Below are the code and all the weights of a small trained network. Each question names an input and a target symbol and asks about switching units off, where a switched-off unit gives its printed mean instead of its output.

import numpy as np


def w(rows, s, z=0):
    codes = np.array(rows[::2]) - 128.0
    scale = np.full(codes.shape[1], s)
    scale[-1] = z or s
    return codes * scale


def norm(h):
    return h / np.sqrt((h * h).mean(-1, keepdims=True) + 1e-5)


def f(y):
    return np.maximum(y, 0)


def softmax(a):
    e = np.exp(a - a.max(-1, keepdims=True))
    return e / e.sum(-1, keepdims=True)


def log_softmax(a):
    a = a - a.max(-1, keepdims=True)
    return a - np.log(np.exp(a).sum(-1, keepdims=True))


def net(x, mask):
    ids = ['αγηπσφ'.index(c) for c in x.split()]
    T = len(ids)
    res = E[ids] + P[:T]
    r = norm(res)
    for j in range(3):
        rows = slice(2 * j, 2 * j + 2)
        q, k, v = (r @ M[0][rows].T for M in (Q, K, V))
        z = softmax(np.where(np.tri(T) > 0, q @ k.T / 2**0.5, -1e9)) @ v
        o = O[0][rows]
        res = res + np.where(mask[j], z, o[:, -1]) @ o[:, :-1]
    y = f(norm(res) @ A[0][:, :-1].T + A[0][:, -1])
    res = res + np.where(mask[3:11], y, B[0][:, -1]) @ B[0][:, :-1]
    return log_softmax(norm(res)[-1] @ U[:, :-1].T + U[:, -1])


Q, K, V, O, A, B = {}, {}, {}, {}, {}, {}
E = w([
[115,127,116,15],'α',
[118,70,84,6],'γ',
[97,164,162,72],'η',
[119,48,81,13],'π',
[100,37,94,90],'σ',
[135,49,172,202],'φ',
],0.002)
P = w([
[93,163,229,118],'0',
[134,4,98,95],'1',
[51,154,134,144],'2',
[176,57,118,104],'3',
[65,164,103,153],'4',
[183,67,133,101],'5',
[83,181,84,163],'6',
[201,71,147,99],'7',
[132,183,60,170],'8',
[189,80,170,99],'9',
],0.0037)
Q[0] = w([
[158,137,129,231],'h0',
[60,175,92,31],'h0',
[88,231,154,203],'h1',
[161,102,160,42],'h1',
[209,45,255,87],'h2',
[38,234,210,161],'h2',
],0.0082)
K[0] = w([
[106,2,212,187],'h0',
[94,219,80,13],'h0',
[148,97,204,55],'h1',
[164,108,63,173],'h1',
[190,174,5,160],'h2',
[173,49,182,74],'h2',
],0.007)
V[0] = w([
[130,139,40,76],'h0',
[123,52,160,246],'h0',
[120,115,29,87],'h1',
[121,88,201,112],'h1',
[139,253,168,79],'h2',
[131,200,221,227],'h2',
],0.004)
O[0] = w([
[103,98,133,169,105],'h0',
[104,194,118,82,53],'h0',
[90,176,83,94,100],'h1',
[121,144,192,169,254],'h1',
[48,95,168,235,178],'h2',
[3,104,162,36,123],'h2',
],0.0049,0.0014)
A[0] = w([
[137,111,138,193,64],'n0',
[97,58,118,72,88],'n1',
[198,166,126,79,74],'n2',
[142,139,16,98,158],'n3',
[65,193,64,159,109],'n4',
[5,58,178,137,8],'n5',
[128,128,122,130,73],'n6',
[139,255,145,126,40],'n7',
],0.0056,0.0015)
B[0] = w([
[55,87,171,49,166],'n0',
[131,190,186,111,213],'n1',
[57,176,73,140,157],'n2',
[53,199,174,200,160],'n3',
[104,151,45,58,188],'n4',
[39,199,119,255,253],'n5',
[130,113,129,128,128],'n6',
[129,112,27,122,174],'n7',
],0.0047,0.0036)
U = w([
[41,143,174,191,160],'α',
[93,203,17,92,124],'γ',
[199,108,99,163,128],'η',
[127,155,173,3,115],'π',
[192,153,106,154,7],'σ',
[156,35,162,111,201],'φ',
],0.012,0.0015)

Each question gives the input, a string of symbols that net reads in full, and the target symbol t.
The units are the heads (2 rows each of Q, K, V and O) and the neurons (one row each of A and B). Each row of codes is followed by its name. A weight is (code - 128) times the scale printed after its matrix; where a second scale follows, it is the last column's (O, A, B and U).
mask holds one flag per unit, heads first, then neurons. A switched-off unit (its flag False) gives its mean, the last column of its rows in O or B, instead of its output. The means were averaged over made-up inputs and are rounded, as every weight is.
A unit's drop is (log p(t) with every unit on - log p(t) with that unit switched off) / (log p(t) with every unit on - log p(t) with every unit switched off).
The circuit of an input: a set's keep is (log p(t) with only the set's units on - log p(t) with every unit switched off) / (log p(t) with every unit on - log p(t) with every unit switched off). Starting from all 11 units, units are removed one at a time, each time the one whose removal leaves the highest keep (on an exact tie, the one counted first), for as long as the keep stays at least 0.8.
circuit, biggest first: the units of the circuit, biggest drop first
k most important neurons: the k neurons with the biggest drops, biggest first
heads that matter: for each layer, one digit per head in row order, 1 if its drop is at least 0.15 and else 0, layers parted by /
input η π σ σ, target γ: circuit, biggest first	[h2; h1]
input φ σ η η σ η σ α, target γ: 2 most important neurons	[n2; n3]
input π σ η α σ φ φ φ φ φ, target π: heads that matter	000
input η η γ α γ α η η φ η, target π: circuit, biggest first	[n5]
input η η φ φ, target π: circuit, biggest first	[h0; n5]
input γ α γ φ, target η: 2 most important neurons	[n5; n4]
input η η φ π, target π: heads that matter	001
input γ α α σ, target φ: 2 most important neurons	[n5; n0]
input α φ γ φ α γ, target φ: circuit, biggest first	[h0; n5]
input α η γ η γ η, target η: heads that matter	101
input π φ η η φ φ γ α, target η: heads that matter	101
input η α α η η π, target α: 2 most important neurons	[n5; n1]
input η η γ γ η γ σ γ, target γ: circuit, biggest first	[h2; n2]
input η π π η η φ γ γ, target η: circuit, biggest first	[h2]
input η γ η π, target α: circuit, biggest first	[h2; n5]
input η η η φ σ φ, target γ: circuit, biggest first	[h0; h2; n2]
input π η η, target γ: circuit, biggest first	[h2; n7]
input η π π π α σ γ η σ α, target γ: 3 most important neurons	[n2; n3; n5]
input η φ α α η, target γ: 3 most important neurons	[n4; n5; n7]
input η φ η α α φ φ γ γ σ, target η: heads that matter	011
input φ η α φ π φ, target σ: heads that matter	101
input α η φ α, target π: heads that matter	001
